Below are the code and all the weights of a small trained network. Each question names an input and a class and asks about switching units off, where a switched-off unit gives its printed mean instead of its output.

import numpy as np


def w(rows, s, z=0):
    codes = np.array(rows[::2]) - 128.0
    scale = np.full(codes.shape[1], s)
    scale[-1] = z or s
    return codes * scale


def f(y):
    return y / 2 * (1 + np.tanh(0.7978845608 * (y + 0.044715 * y**3)))


def log_softmax(a):
    a = a - a.max(-1, keepdims=True)
    return a - np.log(np.exp(a).sum(-1, keepdims=True))


def net(x, mask):
    res = np.array(x, float).reshape(1, 7) / 4 @ E
    y = f(res @ A[0][:, :-1].T + A[0][:, -1])
    res = res + np.where(mask, y, B[0][:, -1]) @ B[0][:, :-1]
    return log_softmax(res[-1] @ U[:, :-1].T + U[:, -1])


A, B = {}, {}
E = w([
[187,149,182,65,90,154],'x0',
[130,128,131,129,127,128],'x1',
[167,146,70,155,123,188],'x2',
[129,131,131,131,128,125],'x3',
[174,124,180,160,254,132],'x4',
[93,34,58,17,131,163],'x5',
[148,169,44,74,154,55],'x6',
],0.0095)
A[0] = w([
[104,111,126,152,141,118,84],'N0',
[178,144,138,83,122,137,117],'N1',
[89,103,189,110,121,62,230],'N2',
[108,78,157,160,96,159,87],'N3',
[138,90,102,124,129,143,144],'N4',
[113,121,88,96,193,209,130],'N5',
[105,149,120,128,100,126,80],'N6',
[194,138,154,96,98,140,247],'N7',
[95,108,111,107,80,133,73],'N8',
[162,92,164,134,176,141,78],'N9',
[125,3,133,109,118,130,87],'N10',
[154,148,113,143,227,142,179],'N11',
[182,181,143,150,126,133,185],'N12',
[137,116,117,53,106,138,168],'N13',
[114,212,153,155,116,105,250],'N14',
[79,123,96,154,62,118,39],'N15',
[121,154,119,155,74,118,41],'N16',
[185,118,162,102,121,157,142],'N17',
[172,149,70,165,117,206,184],'N18',
[159,122,159,111,106,149,107],'N19',
[70,123,55,215,151,104,155],'N20',
[126,176,122,85,131,86,138],'N21',
[154,152,162,167,116,99,84],'N22',
[124,141,89,117,156,75,57],'N23',
[92,83,100,198,133,146,72],'N24',
[126,158,125,109,50,128,25],'N25',
[127,179,122,169,118,126,81],'N26',
[90,103,177,134,111,152,122],'N27',
[136,114,101,126,135,81,250],'N28',
[113,120,84,95,132,152,83],'N29',
[143,152,106,116,135,104,253],'N30',
],0.015,0.0035)
B[0] = w([
[136,110,93,126,89,87,145],'N0',
[114,76,83,113,77,98,164],'N1',
[71,176,173,148,101,186,206],'N2',
[182,197,90,148,74,146,189],'N3',
[129,124,169,115,152,124,162],'N4',
[127,144,147,56,146,157,199],'N5',
[168,132,171,74,142,101,143],'N6',
[47,40,97,146,96,73,198],'N7',
[142,141,152,71,166,94,186],'N8',
[181,174,137,115,117,36,193],'N9',
[136,128,129,81,139,185,224],'N10',
[139,137,149,97,91,55,230],'N11',
[120,103,143,109,110,163,227],'N12',
[122,143,151,142,133,177,204],'N13',
[102,95,117,63,128,196,248],'N14',
[164,151,154,93,163,32,193],'N15',
[165,132,170,89,168,130,161],'N16',
[109,110,88,121,89,52,177],'N17',
[43,219,221,184,124,142,208],'N18',
[130,108,29,183,87,106,156],'N19',
[98,60,109,84,91,102,233],'N20',
[152,153,94,146,38,193,170],'N21',
[160,79,124,67,126,186,209],'N22',
[180,156,110,150,91,154,162],'N23',
[140,89,67,155,54,90,194],'N24',
[177,109,163,88,130,1,176],'N25',
[167,62,160,71,163,220,188],'N26',
[161,183,74,158,83,160,186],'N27',
[112,152,139,150,78,142,171],'N28',
[139,126,125,114,120,180,176],'N29',
[115,171,149,168,64,179,171],'N30',
],0.0075,0.011)
U = w([
[91,31,83,131,85,67,157],'0',
[232,161,226,78,161,27,82],'1',
[24,204,240,143,119,130,177],'2',
[146,85,190,76,154,176,4],'3',
[222,194,71,172,65,142,46],'4',
[85,126,181,124,120,106,254],'5',
[91,130,179,126,112,100,199],'6',
[104,142,107,239,254,63,34],'7',
],0.0095,0.0052)

Each question gives the input, the list of numbers given to net, and the class t.
The units are the neurons (one row each of A and B). Each row of codes is followed by its name. A weight is (code - 128) times the scale printed after its matrix; where a second scale follows, it is the last column's (A, B and U).
mask holds one flag per neuron, in row order. A switched-off neuron (its flag False) gives its mean, the last column of its row in B, instead of its output. The means were averaged over made-up inputs and are rounded, as every weight is.
A unit's drop is (log p(t) with every unit on - log p(t) with that unit switched off) / (log p(t) with every unit on - log p(t) with every unit switched off).
The circuit of an input: a set's keep is (log p(t) with only the set's units on - log p(t) with every unit switched off) / (log p(t) with every unit on - log p(t) with every unit switched off). Starting from the 12 units with the biggest drops (on a tie, the unit counted first), units are removed one at a time, each time the one whose removal leaves the highest keep (on an exact tie, the one counted first), for as long as the keep stays at least 0.8.
units of the circuit, in order: the units of the circuit, biggest drop first
k most important neurons: the k neurons with the biggest drops, biggest first
drop of u: that unit's drop, to one decimal
input [-1,5,-7,7,-4,-5,8], class 4: units of the circuit, in order => [N21]
input [7,0,2,0,4,0,-7], class 0: units of the circuit, in order => [N7 N17]
input [8,-1,2,-8,-8,-1,-1], class 0: 3 most important neurons => [N7 N19 N1]
input [-8,3,-6,4,-7,-7,1], class 0: 4 most important neurons => [N20 N18 N24 N14]
input [4,6,-4,6,0,5,6], class 4: units of the circuit, in order => [N21 N23]
input [1,-7,-4,-3,-7,-2,0], class 1: units of the circuit, in order => [N25 N15]
input [-5,-6,-6,-4,-2,1,7], class 4: units of the circuit, in order => [N23 N21]
input [-2,3,-7,-1,-7,-5,-7], class 1: units of the circuit, in order => [N15 N25]
input [-6,-4,-4,7,-3,-4,-8], class 4: units of the circuit, in order => [N3 N27]
input [4,7,-8,-4,-6,7,5], class 2: units of the circuit, in order => [N2 N13]
input [4,-1,-8,-1,3,8,0], class 2: 4 most important neurons => [N2 N22 N26 N14]
input [-2,5,5,-2,-5,-4,-8], class 4: 4 most important neurons => [N3 N27 N24 N2]
input [-6,2,0,5,-7,-5,5], class 1: 3 most important neurons => [N15 N16 N7]
input [7,7,-7,-2,7,7,-5], class 0: most important neuron => [N17]
input [-3,-8,7,7,-5,8,8], class 3: 2 most important neurons => [N5 N29]
input [4,7,5,6,-7,3,-6], class 1: 3 most important neurons => [N25 N15 N8]
input [2,4,1,2,-5,-8,5], class 3: units of the circuit, in order => [N14 N26]
input [8,-7,-8,5,4,6,4], class 0: 4 most important neurons => [N1 N7 N18 N17]
input [0,1,0,2,2,4,5], class 4: units of the circuit, in order => [N23 N21 N20]
input [-5,0,-3,0,-7,-1,8], class 4: 3 most important neurons => [N21 N23 N30]
input [8,-7,1,-6,-8,-4,-3], class 0: units of the circuit, in order => [N7]
input [8,-3,8,6,-1,-6,-5], class 0: 2 most important neurons => [N7 N19]
input [-5,5,0,2,-4,-1,-8], class 4: 3 most important neurons => [N3 N27 N7]
input [-3,5,8,-1,7,4,3], class 2: drop of N14 => -0.1
